[[138 102 136 113 141 120]
 [129 116 141 109 128 123]] out 136

[[145 114 112 134]
 [116 140 113 123]
 [ 99 117 116 157]] out 112

[[147 124 138 109 131]
 [134 144 123 138 101]
 [122 157 116 133 138]] out 138

[[145 146 101 132]
 [123 139 112 134]] out 101

[119 149 127 147] out 127

[104 124 120 125 137] out 120

[134 124 100 153 124] out 100

[[125 142 126 111 123]
 [128 125 131 157 138]
 [120 120 141 108 119]] out 126

[128 143 107 134 151 116 141] out 107

[122 152 128 130 134 132 113] out 128
---
((150, 127, 117, 103), (116, 141, 129, 154)) result: 150, 154
(134, 152, 143, 134) result: 134, 134
((122, 118, 118, 129, 116, 117), (146, 141, 120, 105, 121, 118)) result: 122, 118
((145, 132, 130, 114, 125, 127), (110, 109, 107, 149, 128, 114)) result: 145, 114
((112, 116, 136, 147), (143, 139, 119, 103), (111, 115, 134, 144)) result: 112, 144
((127, 136, 114, 125, 142, 111, 138), (111, 122, 154, 121, 129, 105, 146)) result: 127, 146
(101, 137, 154, 144) result: 101, 144
---
126	156	124	141 -> 156

123	129	134	119	129
117	130	136	105	132
-> 130

122	105	121	118	136
140	130	139	138	143
117	110	119	114	131
-> 110

127	150	141	145
132	137	148	156
-> 137

125	134	107	158	116	124 -> 134

140	102	135	143	113	116 -> 102

108	123	155	154	155	141	131 -> 123
---
[[100 155 112 128]
 [152 105 100 128]] -> 128

[[133 138 119 119 122 131 134]
 [149 124 126 127 145 119 129]] -> 134

[[138 131 109 114 127 117 111]
 [135 156 120 146 142 118 129]] -> 111

[[139 123 131 149]
 [124 128 119  99]] -> 149

[[118 133 109 133]
 [136 144 150 123]] -> 133

[[128 144 124 120 124 138]
 [123 106 158 141 134 119]] -> 138
---
[117, 127, 112, 142, 113, 147, 106] => 112
[138, 116, 151, 113, 120] => 138
[[156, 146, 134, 132], [115, 130, 115, 136]] => 132
[[117, 118, 108, 117, 133], [132, 120, 110, 132, 99]] => 132
[112, 127, 150, 118, 122, 127, 129] => 150
[114, 131, 148, 155, 151, 136] => 131
---
[[100 134 122 138 114 126]
 [125 115 105 115 151 111]
 [ 99 149 138 128 134 149]] yields 128

[126 109 152 123 121 137] yields 123

[103 158 134 111 109 108] yields 111

[[110 131 116 133 130 136 149]
 [106 123 114 125 119 122 133]] yields 119

[118 141  98 134 135 146] yields 134

[[128 128 105 128]
 [126 130 155 128]] yields 130

[150 129 109 128 123 145] yields 128
---
array([135, 113, 116, 150, 114, 155]) Out: 113

array([[148, 135, 101,  98, 113, 150],
       [124, 134, 125, 120, 123, 129]]) Out: 134

array([[120, 136, 139, 103, 142, 110],
       [121, 128, 125, 143, 146, 139],
       [118, 143, 147, 154, 122, 147]]) Out: 143

array([129, 113, 124, 100, 143, 120]) Out: 113

array([[127, 132, 126, 128, 132, 128],
       [122, 127, 121, 132, 126, 141],
       [117, 152, 117, 136, 140, 111]]) Out: 152

array([[134, 125, 126, 122, 135, 128],
       [133, 156, 104, 127, 128, 124],
       [118, 137, 144, 130, 130, 116]]) Out: 137

array([149, 126, 132, 134, 130, 128]) Out: 126

array([104, 137, 121, 147, 118, 156]) Out: 137

array([112, 153, 106, 126, 119, 149]) Out: 153

array([[107, 117, 137, 146, 106, 146],
       [122, 145, 103, 109, 132, 153]]) Out: 145
---
[[103 129 118 128 129 128 132]
 [136 124 141 128 129 130 140]
 [101 129 123 128 119 128 131]] --> 130

[[156 155 153 100 125  99]
 [106 105 150 107 145 107]] --> 145

[[104 152 129 127]
 [128 151 103 101]] --> 103

[[126 121 134 123 123 133]
 [128 129 116 113 134 102]
 [127 128 147 110 131 121]] --> 134

[[122 138 143 129 130 138 120]
 [100 110 131 128 127 135 110]] --> 135

[[121 100 145 128 123 138]
 [121 111 126 114 125 125]] --> 125

[[142 149 130 154]
 [142 151 128 156]] --> 128
---
[148 113 133 132  98 120 138] gives 148, 138

[[120 112 111 106]
 [122 108 102 108]] gives 120, 108

[123 102 133 118 124 114] gives 123, 114

[[155 129 137 114]
 [148 134 134 110]] gives 155, 110

[136 153 156 108 155] gives 136, 155

[[108 146 121 133]
 [102 124 113 149]
 [103 124 114 145]] gives 108, 145
---
[[143 113 112 114 157]
 [130 102 129 124 106]] -> 157, 143

[146 101 105 141 106] -> 146, 141

[[113 150 141 128 137 119 111]
 [107 147 140 120 131 119 111]] -> 150, 147

[[142 135 127 128 116]
 [110 110 124 124 151]
 [148 115 125 141 146]] -> 151, 148

[[140 104 130 140]
 [115 146 124 115]
 [152 110 132 153]] -> 153, 152

[155 107 151 103 152 112 124] -> 155, 152
---
[[145 105 108 141 108 141 114]
 [130 116 119 120 112 120 126]
 [148 120 114 136 115 127 121]] ==> 114

[[114 132 116 145 131]
 [137 125 122 138 132]
 [119 132 144 121 153]] ==> 144

[[119 114 136 118 134 121 135]
 [142 132 143 141 138 105 140]
 [139 134 123 136 120 136 122]] ==> 123

[[148 147 133 105 135]
 [130 134 128 121 133]
 [128 125 127 129 123]] ==> 127

[[136 106 143 127 129]
 [134 112 151 132 126]
 [125 128 104 122 142]] ==> 104

[[126 142 129 113]
 [115 137 121 138]
 [122 150 138 127]] ==> 138

[[145 145 145 130 134]
 [135 122 115 104 123]
 [145 126 121 130 110]] ==> 121
